[128 = 0]
<50> [118 127 212 130 127 106  89 149 127 167 104  95  81 131 125 137 155  80
 136 139  95  94]
<41> [149 174  97  80 142  96 168 118  93 127 158  97 102 152  85 108 162 138
  92 139 137 185]
<50> [ 49 137  99  55  77 150 114 142 148  94  82 154 182 127 122 128 136 163
  51 129  66 125]
<51> [126 129 152  94 111 127 140 166 117  98 104 133  97 145  96 121 187 130
  90 118 146 149]
<44> [144 150 197 133 139 124 136 162  96 129 112 108  54 163 114 128 166 119
 114 144 109 150]
<51> [138 150  83 122 138 108  84 128 118 178 177 141 142  78  90 142  87 106
 132 135 144 146]
<41> [134 167 190 170 157 113 127 150  93 200 167 104 107 121 147 152  56  94
 141 170  43 144]
<49> [118 184 135 120 130 129 127 132 107 151 131 141 128 163 127 132  98 132
  99 175  80 150]
<49> [145 138 142 125 124 133 144 171 165 142 136 104 137 122 170 121 111 119
 114 126 161 103]
<41> [170 120 141 134 150 126 151 145 115 139 132  94  95 125 130 177 105  86
 140 119 125 102]
<49> [111 181 155 116 122 116 139 116  77 151 129 139  98 178  94 157 129 132
  78 180  65 166]
<41> [145  76 152 162 145 132 118 143 124 100 115 157 147 119 127 137 148  98
 212  75 159 118]
<41> [132 115  95 113 112 121 128 118 150 147 145 113 145 101 125 169 118 121
 108 112 166  98]
<51> [129  94 172 146 139 110 112 122 130 125 115 113 117 125 129 109 171 105
 185 101 135 114]
<51> [115 169  84 103 129  84  82  97 109 189 184 127 128  88  70 106 118 125
 104 160 127 171]
<49> [148 194 112 150 146 151 141 119 122 159 150 109 116 166 168 167  69 160
 106 164 105 134]
<44> [173 126 157 144 138 113 162 145  99 154 155  93  56 121 104 175 129 102
 103 134 151 134]
<51> [218  98 100 170 175 148 161 138 135 106 140 103  78 108 152 116  90 104
 173 118 191 103]
<50> [101  93 153 120 107 108 124 134 140 146 132 121 170 102 126 171 142 100
 143  89 127 102]
<44> [105 121 126 188 130 144 102  96 138 167 156 126 154  98 168 170  70 157
 154 124  97 116]
<49> [113 136 159 143 143 115 121 120 100 141 133 131 121 130 121 105 120 119
 149 147  70 154]
<44> [127 165 149 109 139  99 103 166 107 175 161 113 120 104 100 129 122 100
 122 133 107 160]
<44> [101 117 165 182 130 108 134  96 131 182 170 111 167 107 168 142  87 128
 165 131  87 124]
<50> [120 110 140 132 121 146 133 147 156 110 108 118 133 119 163 106 125 138
 126 120 126 106]
<41> [137  58 115 148 135 128 117 127 124 115 137 123 126  60 107 163 129 109
 171  69 145 114]
<41> [113  95  86 148 123 134 117  78 158 124 132 142 180 107 153 117 103 141
 161 118 141  99]
<44> [118 173  45 127 118 109 126  58 115 179 197 139 165 121 102 169  88 169
  91 154 146 163]
<44> [144 157  65 148 136 125 164 106 145 156 191 147 194 115 163  98  45 145
 125 162 154 146]
<41> [131 154 106 139 136 111 131 133 107 202 198 113 148  73 121 192  34 105
 107 146  87 141]
<44> [ 91 113 180 100 115 162 130 160 117  45  30 159  91 174 126  55 175 139
 102 154  52 132]
<51> [151  96 182 152 135 135 156 132 111 129 106  82  60 135 136 195 130 101
 126 120 100  88]
<41> [ 98 143 123 142 127 128 113 123 113 159 156 135 145  95 128 133  80 142
 116 147  69 154]
<41> [143 113 103 109 127 129 144 113 142 113 116 113 150 143 136 173 139 116
 143  94 157  91]
<50> [169 140 146 120 152  89 150  96 107 138 141  55  32 148 100  92 195 126
 119 142 158 146]
<50> [130 126 158 154 144 173  49 142 130 124  69 119  64 136 141 178 125 126
 154 120  88  79]
<50> [150 117  71 157 155 164  97  96 131 108 114 153 136 123 141 144  77 134
 176 124 124 103]
<50> [110 107 149 127 114 145 149 162 158 100 114 116 149 119 168 108 146 153
 123  97 135 123]
<50> [130 163 149  86 137  69 155 105 119 181 156  54 117 145 121 123 144  91
 112 149  99 124]
<50> [108  37 158 158 111 119 137 138 162  96 122 159 187  82 146  81 157 110
 191  76 173 109]
<50> [118 147  96 127 129 169 133 146 117  75 119 161 145 148 130 132 145 197
 123  96 132 180]
<49> [132 136  76 132 142 123  81  93 132 144 146 143 152 111 114 130 113 130
 164 120 147 127]
<49> [153 155 111 125 138 100 151 139 128 177 191 105 152 107 130 146  95 110
 126 127 159 144]
<44> [140 113  79 110 119 127 158  96 130 107 128 139 144 136 113 143 126 127
 113 127 157 116]
<41> [137 119 117 136 150 115 137 118 107 105 140 158 170 141 113 113 148 121
 195  94 145 162]
<49> [154 190 129 131 141 107 142 125 118 186 175  96 113 150 135 151 103 126
 106 159 138 144]
<49> [154 106 127 160 149 149 127 127 137 112 117 124 115 124 154 126 110 125
 168 116 138 106]
<49> [117 183 129 140 150 121  80 100  99 166 135 144 123 154 117 121  98 126
 146 174  69 150]
<51> [176 138  45 141 149 127 126 118 147 158 189 127 150  78 133 126  58 122
 140 132 191 126]
<51> [132 102 165 151 120 124 143 116 129 148 125  96  94 124 139 175 125 113
 117 130 120  92]
<51> [154 151 174 126 157 147 125 176  78  80  87 141  40 170  95  88 173 130
 129 143 100 180]
<44> [ 99  87 201 142 128 150 124 157 127  91  65 131 114 133 154 107 137 110
 154 122  51 102]
<50> [121 120 176 126 124  99 122 137 120 156 135 106 119 125 114 151 160  99
 140 111 127 123]
<49> [101  96 199 124  95 139 169 180 118 113 102 124 113 123 132 176 140 118
  79 115  86 120]
<44> [134 104 123 100 108 133 128 165 141 100 113 125  76  89  98  79 161 131
  71 134 166 134]
<51> [127 147 165 122 134 147 127 156  92  93  86 151  70 167 105 100 152 134
 104 160  84 160]
<44> [129 138 174 145 133  97 111 123 122 173 154  92 109 131 124 152 167 122
 152 108 146 135]
<51> [161 125 122 147 158 134  89 160 113 135 137 154 119  99 108 133  98  90
 177 117 141 133]
<49> [144  84 252 150 137  78 130 195 114 174 139 101  95  88 115 118 147  25
 171 117 120 112]
<41> [ 97 136 123 127 132 141 119 129 100 107 123 146 125 118 113 101 123 161
 118 136  65 176]
<51> [ 86 128 149 131 115 132 154  77 129 121 101 107 135 167 162 125 129 156
 110 154  55 110]
[147 134  63 117 132 159 168 136 153  88 131 143 170 132 163 103  89 157
 118 125 157 129] -> <49>
[132 151 146 104 118  87 181 138  88 158 171 119 123 135  86 156 136 107
  81 144 124 172] -> <49>
[153 143  77 122 144 112  88 147 132 158 179 146 160  78 100 124 106 109
 159 105 187 151] -> <51>
[ 91 107 113 118 109 164 180 134 124  62 100 148 155 134 148 113 121 180
  91 120  76 151] -> <49>
[103 103 129 136  96 139 140 157 145 115 131 190 185 103 134 110 104 129
 111 132 145 134] -> <50>
[130 128 150 190 137 134 109  96 114 177 157 102 101 119 143 217 104 146
 147 116 114 118] -> <44>
[142 165 120 176 150 129 110 112 114 196 184 103 118 109 147 192  61 140
 137 139 109 136] -> <51>
[167 134 201 129 149 169 149 192 104  80  53 106  12 178 139 122 143 108
 101 157  81 110] -> <41>
[112 194 189 135 139 172  78 152  70 108  65 139  21 205 103 161 169 174
  92 161  43 170] -> <44>
[ 91 100 179 123 120 143 134 125  89  94  67 138  97 150 111 156 136 113
 116 139  19 118] -> <44>
[ 82  68 102  97  86 110 131 108 152 129 131 138 211  80 115 179 132 108
 125  79 133  90] -> <50>
[127 189 115 152 134 141 155  99 123 143 158 109 104 166 161  99 111 203
  86 175 116 173] -> <51>
[186  95 179 141 156 129 148 166 108  98 101  95  26 129 110 109 169  89
 144 120 152 120] -> <41>
[161  88  94 157 144 135 142 121 151 123 156 104 140  85 152 150 112 131
 170  78 185 107] -> <49>
[119  89 154 119 117 106 149 127 146 116 125  97 127 112 132  95 179 124
 135 101 150 120] -> <50>
[128 109  51 117 113  92 148  79 166 157 191 128 214  83 132 114 105 127
 137 113 201 117] -> <44>
[144  98 127 138 100 137 144 136 159 105 111 165 107 122 128  62 133 125
  87 171 197 109] -> <51>
[140 120  88 112 120 142 134 111 151  89 107 142 137 150 131 110 157 149
 126 117 185 114] -> <44>
[127 167 192 153 135 101 118 145 116 189 158 109  94 131 134  97 118 113
 118 176 105 151] -> <41>
[142 138 107 138 133 117 110 105  94 150 151 155 121 129  81 183 119 115
 135 130 141 145] -> <50>
[120  87  96 137 111 134 140 120 159 131 139 151 195  89 151 148  76 110
 138 115 143  89] -> <50>
[135 118  96 111 131 131 149 104 140  96 117 104 106 129 131  78 151 154
 112 133 142 129] -> <50>
[102 119 155 104 112  98 135 130 143 149 127 114 158 119 134 104 131  95
 122 139 104 109] -> <50>

<64> [171 140  98 129 188 144  49 232 194 105 123 130 183 123 140 165  84 135
 167 172 130 163]
<72> [115 105 157 144  98 136 100 167 141 128 135 148 138 126 127 105  93  92
 133 137 149 120]
<72> [ 94 100  94 154  99  62 133 147 142 102 102 186 161  77 153 116 157 114
  99 103 152  86]
<66> [112 132 159 125 101 184 109 118 135 119 150 141  89 123 126 117 107 128
 153 154 144 154]
<73> [ 99  97 175 149  87 164 102 139 163 194 138 133  97  99  81 100  87 104
 130 143 133  73]
<64> [112  79  90 147  92 137 112 150 146  99 152 151 122 139 132 112 165 129
 167  86 154  92]
<66> [116 111 122 126 123 101 120 175 169 117  88 145 126 115 205  97 130  73
 104 119 164  76]
<66> [143 185  64  95 183 119 118 128 138 120  71  78 160 132 143 160 110 160
 116 164  95 173]
<66> [141 103 155 153 121 191 123 149 120 145 157 124  78 148 126  99 118  95
 185 119 136  93]
<62> [136 177 116 101 180 145 162  57  48 111 118 128 101 132 159 141 172 143
 136 126  98 142]
<62> [138 133  95 165 119 135 136 169 148  96 111 131 123 107 147 121 107 124
 159 146 142 157]
<66> [ 79 157  93 131  96 139 134  84 109 123  86 126 119  92 117 116 109 142
 120 157 116 151]
<73> [158 130 143  94 166 154  87 132 144 109 179 145 134 155 125 167 153 165
 152 127 127 149]
<73> [128 128 200 147  99 135 121 145 121 154 131 145 130 120 103 106  58  92
 114 161 129 137]
<72> [156 121 127 121 142 118 156 105 147 145 138 135  98 133 127 141 168 158
 124 102 117  86]
<72> [164 108 138 119 104  95 169  99 157 113 161 155 107 157 120 145 173 180
 113  88 133 114]
<62> [144 137 164 144 133 124 144 125 124 137 138 153 118 101 118 135 116 130
 122 144 124 137]
<62> [172 137 148 131 178 160 118 155 108 124 159 116 127 152 131 144 124 121
 168 134 120 151]
<66> [151 127 117 121 155  93 131 156 148 133 119 102 158 142 137 143 131 127
 109 120 127 131]
<73> [132 136 182 132  95 139 141  94 112 137 150 153 111 129  89 127  98 145
 120 146 119 152]
<62> [ 68 194  67  74 120 134 112  64 127 126  81  35 164 124  92 158  96 184
  85 186 103 248]
<62> [183 123 138 146 133  96 141 193 122  72 130 142 163 174 170 123 103  99
 140 120 147 164]
<66> [136 130 137 138 114 155 125 147 148 131 135 101 115 138 115 124  95 127
 145 148 134 161]
<73> [163 136  95 136 199 147  91 198 158 146 109 100 146 122 145 143 113 112
 163 144 115 107]
<73> [114 138  90 127 116 106 148 107 117 104 107 124 137 123 137 130 144 144
 117 122 127 147]
<73> [148 144 145 108 148 145 141  87  96 132 140 139 104 151 127 136 146 146
 135 120 106 116]
<64> [130  89 102 106 172 128  94 185 167 134 135  94 135 155 188 122 181  85
 138  84 159  65]
<73> [ 80 155 139 124  79  80 147  89 132  93  98 175 142  67 145 128 115 141
  64 161 148 182]
<64> [115  59 119 166  47  94 185 113  94 139 142 116 118 181  96  77 154 104
 130  47 136  63]
<62> [155 120  69 111 163 100 108 203 162  93  96  79 174 182 191 128 131 100
 132 108 146 130]
<73> [167 155 181 124 152 157 129 105 129 147 157 158 101 116  97 156 110 164
 138 160 103 145]
<64> [ 79 122 156 114  65  90 134  99  94 119  91 161 145 136 149  83 103  85
  72 122 141 106]
<62> [111 118 173 162  70 206 123  91 114 173 158 151  66 111  44 105  81 144
 172 153 107 110]
<64> [139 136  75 126 154 110 179 101  89 103 121  88 121 151 157 134 188 137
 137  89 123 138]
<72> [146  72 155 163  82 188  95 187 170 125 176 154  90 157 113  97 102 108
 196 116 157  91]
<62> [166 146 130 170 136  76 151 201 175  91 105 144 160  83 159 143  86 119
 111 167 152 194]
<73> [122 129 142 115 145 150 154  68 129 172 133 144  57  98 134 127 182 145
 123 110 115  52]
<72> [133 134 127 117 121 142 134 109 120 117 142 116 118 151 120 133 133 147
 137 126 125 153]
<66> [142 153 106  94 173  75 125 124 136 116 106 128 173 126 151 163 151 151
  85 128 116 141]
<73> [ 96 128  51 100 167 117  69 169 176 105  92 120 165 101 182 142 160 124
 125 129 146 110]
<66> [105 110 150 165  56 156 136 130 133 113 137 162  93 110 117  93  96 115
 149 140 152 135]
<66> [138 142 116 107 149 139 104 123 125 103 128 158 133 136 146 142 139 146
 141 132 121 126]
<72> [169 143 167 143 232 186  74 207 141 218 121  82 130 105 113 136  69  71
 165 175  96  84]
<64> [168 106  72 122 185 134  93 172 181 146 132 121 137 142 125 156 165 158
 164 100 110  58]
<64> [156 142 136 140 125 135 188  88  85 132 139  96  98 158 107 128 132 145
 139 117 107 155]
<64> [ 83 105 115 136  85  77 153 134  89  95 106 113 161 143 170  88 140  69
  94  95 163 137]
<72> [126 146  87 121 176 165 111 119 125 138 126 105 115 109 125 149 153 150
 161 137 109 126]
<62> [146 115 125 154 123 127 120 182 161 118 130 128 137 123 132 125 104 116
 145 137 143 139]
<64> [ 83 102 180 114  95 145  55 155 180 150 134 183 130  93 131 109  96  97
 107 152 157  83]
<62> [111 110  99  99 127 128  86 153 165 142 122  75 160 164 119 130 123 125
 119 119 134 123]
<64> [155 151 133 116 191 117 174  94 115 183 127  67 109 122 115 154 161 143
 107 120  97 118]
<66> [145 159 111  87 197 234  70 128 112 124 122 125  76 157 179 126 135 118
 201 148 110  93]
<72> [126 136 113 133 132 113 144 121 161 134 106 145 108  85 144 134 143 144
 112 134 130 107]
<72> [ 94 169 136  99 107 144 147  68 115 128  99 104  98 119 141 119 112 136
  97 160 126 170]
<72> [127 134 163  92 118 218 102  87 169 152 171 116  49 144 108 136 133 168
 158 148 130 130]
[ 80 153 106 114  88 122 120  69 111 104 116 154 144  98  96 141 122 176
 106 153 118 178] -> <66>
[147 103 166 140 157 119  82 192 160 156 152 151 163 113 113 140 109 104
 129 133 134  98] -> <72>
[173 150 113  97 160 153 121 102  79  97 152 120 141 204 112 154 137 169
 165 117  93 162] -> <73>
[ 68 138  87 112  88  21 143  98 146 112  76 135 200  80 124 141 137 152
  29 130 135 159] -> <66>
[135 105 108 136 113 129 146 119 133 118 161 110 119 150 106 137 163 157
 147  96 133 137] -> <73>
[122  68 114 151  97  24 136 202 200  99 111 180 171 101 190 112 164  90
  76  79 186  65] -> <62>
[ 66 115 150 108  87 101 121  54  95 125 159 180 143  97  93 137 172 156
  86 109 133 126] -> <66>
[130 145  19 100 205 103 105 163 141  85  79 100 167 126 210 151 188 127
 137 109 131 117] -> <73>
[ 72 123 136  86 102 107  93 108 160 131 136 112 160 118 118 140 136 140
  75 135 151 161] -> <66>
[142 181 118 140 159 159 171  78  76 118 106 141  80  93 144 133 133 145
 152 156 100 149] -> <62>
[116 127 152 125 101 126 143 113 118 138 115 127 112 136 136 103 112 106
 109 128 133 115] -> <72>
[122 117 109 119 158 159  79 168 179 163 140  73 139 125 105 145 122 131
 146 140 130 128] -> <62>
[126  92 198 124  61 164 101 141 178 128 177 162  93 154 112 107  98 125
 136 132 162 123] -> <72>
[ 78 142 131 127  56  75 147  87 125  92 120 147 166  96 101 135 109 159
  68 150 144 215] -> <62>
[195 178 102 111 217 175 118 148 116 107  98 135 100 148 190 143 124 130
 181 152  98 115] -> <66>
[103 122 125 118  78 154 127  66 119 137 148 137 104 141  72 127 133 176
 135 122 112 127] -> <73>
[146  70 113 144 132 152 116 151 174 169 171 121  97 142  95 130 174 144
 170  78 129  42] -> <64>
[103 109  80 135 125 181  97 140 157 151 123  98  99 119 116 116 138 130
 172 124 128  87] -> <62>
[111 119 109 132 130  96 142 125 119 142 104 121 141 116 137 118 145 111
 105 109 126  93] -> <66>
[132 152 123 118 140 171 133 109  91 131 126  80 112 161 121 123 111 125
 153 141 111 162] -> <72>
[ 97 139 111  85 170 105 102  85  86 132 138 123 174 125 118 159 179 145
 100 111 111 131] -> <72>
[164 129 129 134 154 124 122 163 140 106 153 122 150 142 128 153 127 139
 145 131 133 170] -> <73>
[116  82 152 116 143 149 148 124 136 167 169  73  75 150 160 107 201  84
 132  69 161  66] -> <64>
[126 125 168 141 140 116 170  80  73 151 148 160 101 101 123 124 169 118
 117 104 118  89] -> <66>
[166 116  92 168 167 161 124 197 140  97 136 131 110 123 170 125 142 105
 201 121 144 119] -> <62>

<260> [153 139 100 181 162 109  95  86  83 126 136  77 177 127 183 127 151 202
  87 161  83 153]
<259> [171 105 111 122  25 223 172 120  71  34 117  59 103  82 174 133  53 151
 154 171 143  87]
<255> [122 163  84 109 129 139 115 119 108 102 166  88 159 158  94 123 137 161
  83 115 139 145]
<260> [133 105  22 118 155  92  78 115 128 137 103  85 186 152 191 176 146 120
 107 121 106 187]
<260> [106 123 135 132 145 133 108 133 135 172 105 132 115 104 158 142  99 134
 131 122 106 118]
<260> [125 136  82 107 132 139 130 120 114 118 137 112 114 130 151 131 109 135
 103 125 120 150]
<260> [ 63  82 105 158  63 169 160 166 118  69 111 167  91 180 106  32 173  42
  99 177 147 162]
<255> [145  94 136 101 137  99  98 160  80 155  73  93  90 118 131 155 158 124
 134 103 147 127]
<255> [ 35 119  40 134 158 106  72 138 141 153 112 142 184 204 126  96 191 115
  37 143 103 191]
<259> [128 160 142 145 155 139 131 112 114 146 175 131 120 111 121 119 112 183
 122 114 120 130]
<255> [148 127 115 112 139 121 109 116 121 135 122  93 125 113 158 153 107 131
 133 112 115 133]
<262> [157 116  69 122 146 103 141 130 136 137 106 138 134 119 177 175 123 116
 145 126 129 157]
<262> [ 96  97  94 144  97 161 106 172 114 134 110 109 138 135 110 133 134 105
 148 109 157 138]
<260> [182 118  90  69 135  88 112 134 116 136  61  78 138 111 168 214 119 128
 132 115 135 115]
<259> [138 175 111 132 152 142 134 103 132 136 186 123 154 114 123 146  95 190
 125 110 123 129]
<255> [159 131 154  80 120 111 152 144 123 116 116 131  88 125  96 141 134 105
 141 108 160 111]
<259> [125 103 123 160 136 125  98  92 113 118 152 115 155 136 164 105 149 155
 121 147  97 155]
<259> [186 125 141 102 166  57 117  98 112 130  81  99 115 122 181 153 152 126
 102 146  94 132]
<259> [100  96 176 110 138 106  96 135 124 156  86 131  79 131 139  99 144  88
 112 128 105 124]
<255> [141 168  90 166  96 168 145 153  97  87 146  76 164 140  82 124 128 143
 116 129 163 124]
<259> [134 135 156  90 159  84 117 106 123 138 113 131 108 139 134 119 152 138
  85 137 105 125]
<259> [129 104 103 197 149  99 126 120 103 119 149 155 165 160 136  95 210 151
 119 158 126 183]
<260> [153 186 223 133 112 166 186  92 139  93 229 164 118 106  56  92  98 195
 154 127 148  75]
<262> [ 92 147 124 195 156 135 123 118 118 147 149 146 139 135 142  82 142 160
  89 156  94 150]
<260> [ 92  86  93 150 117 107  74 149 103 120  76  94 172 181 124 104 204 101
  83 153 124 157]
<259> [161 151 133 121  93 175 166 115  96  86 152 101 112  97 130 134  83 176
 135 140 141  98]
<255> [ 48 100 103 159 117 133 131 136 148 121 126 200 154 185 115  64 187 114
  81 178 119 159]
<260> [ 95 148 134 135 137 138 124 119 161 123 210 159 151 162  63  90 145 120
 134  95 143 154]
<255> [189 167 200  33 170  73 139 123 196 175 117 135  77  84 110 203  65  72
 186  52 135  79]
<262> [158 186 151 158 143 123 186 120 139 104 184 159 117 132  85  99 132 128
 129 129 143 132]
<262> [123 133 162 104 109 156 143 150 113 131 138 132  85 111  89 125 108 136
 146 103 158 100]
<255> [140 152 168  91 124 119 149 142 158 129 135 146 114 129  72 139 121 101
 147 101 157  98]
<255> [ 98 116 122 198 133 120 141 175 139 162  74 171 132 132 133 115 156  90
 130 156 129 133]
<255> [161 129 193  38 171  66 115 126 183 187  97 146  75  97 129 187  94  75
 172  67 124  96]
<262> [ 73  92  57 219 113 160  94 162 105 131 118 112 167 156 143  93 162 103
 121 142 126 184]
<260> [102 126 111 160 148 115 106 133 133 136 155 135 144 161 105  95 168 104
 118 113 127 172]
<259> [ 98 126 115  89 137 135 106 136 132 157  98 116  92 118 154 137  92 109
 106 113 108 125]
<262> [119 114 130  76 113 134 110 136 152 131 116 112 110 127 121 145 100  80
 146  96 134 119]
<262> [148 124 193 131 113 143 151 137 119 122 145 135  73 102 103 108 113 109
 172 109 147 106]
<259> [ 86 133 188 109  79 190 149 135 120 101 165 149  92 129  64  73 110 148
 123 132 151  86]
<260> [175 129  71 100 141  96 164 144 141 111 131 137  97 134 135 158 130  57
 158  93 158 176]
<262> [ 97 165 156 127 135 162 149 147 118 153 158 153  84 112  86 106 101 161
 117 108 142 107]
<262> [153 103 113 159 125 116 131 133 118 122 112 125 142 124 152 141 148 118
 154 138 133 143]
<262> [126 136 100  87 106 152 150 139  99 102 139 123 105 133 107 130 122 153
 109 123 157 127]
[140 144 206  82 165 105 130  92 143 168 126 152  74  87 156 138  86 161
 125 124  90  87] -> <262>
[104 117 131 119 101 152 133 119 116  99 144 136 128 144 115  96 138 146
 107 149 131 126] -> <259>
[129 155 161 126 164 119 145 109 164 151 157 158  74 108 145 107  86  89
 137 109  97 137] -> <262>
[124  96 119 104 126  87 112 169 164 152  44 132 120 141 134 158 144  27
 144 117 136 128] -> <259>
[125 150 102  76 135 125 123 137 116 119 150 106 107 149  89 129 131 119
 103  89 151 145] -> <260>
[ 72 120 126  93 108 149 118 164 126 130 117 133  89 155  82  95 135  86
 101 108 148 131] -> <260>
[185 138 106  96 131 100 167 107 141  89 140 132 120 132 143 148 127 102
 138 130 136 145] -> <262>
[ 96 105 145 141 117 143 115 142 127 137 123 138 112 132 120 101 135 108
 134 127 128 130] -> <259>
[ 76 120  57 148 136 132  95 132 102 110 151 107 139 186 121  71 176 107
  64 129 118 201] -> <260>
[188 168  86 129 151 113 164 123  99 113 127  98 105 107 160 156 107 139
 115 127 127 145] -> <255>
[158 118 140 148 112 114 161 134 141  97 135 152 136 140 108 120 158  92
 160 138 152 134] -> <260>
[ 79 132 189  95 141 121  99 179 154 188 115 148  89 135  47 121 134  82
 143  66 157 102] -> <260>
[204 162 121  97 142 121 132  72 103 116 133  74 163  81 185 201  79 235
 123 143 104  89] -> <260>
[149 127  29  94 156 103  95 109 114 130 115  76 159 135 188 183 120 142
 100 114 109 173] -> <260>
[146 130 136 173 101 157 127 160  88 122 114  83 137 108 107 137 127 143
 154 123 155 107] -> <255>
[ 58 100 135 139  95 147 114 145 158 120 127 168 162 173  83  84 164 100
 116 147 138 126] -> <255>
[105 119 123 114 128 134 119 138 151 148 121 143 124 125 130 138 111 109
 140 114 128 127] -> <260>
[122 150 166 207 115 179 137 108 136 129 180 135 167  98 125 110  93 185
 161 145 114 100] -> <255>
[156 144 125  99 137 119 126 127  96 130 107  90 108 112 140 153 116 154
 108 122 127 115] -> <260>
[108 138  99 136 144 128 124 125 134 140 132 136 133 135 143 123 123 131
 106 132 113 146] -> <262>
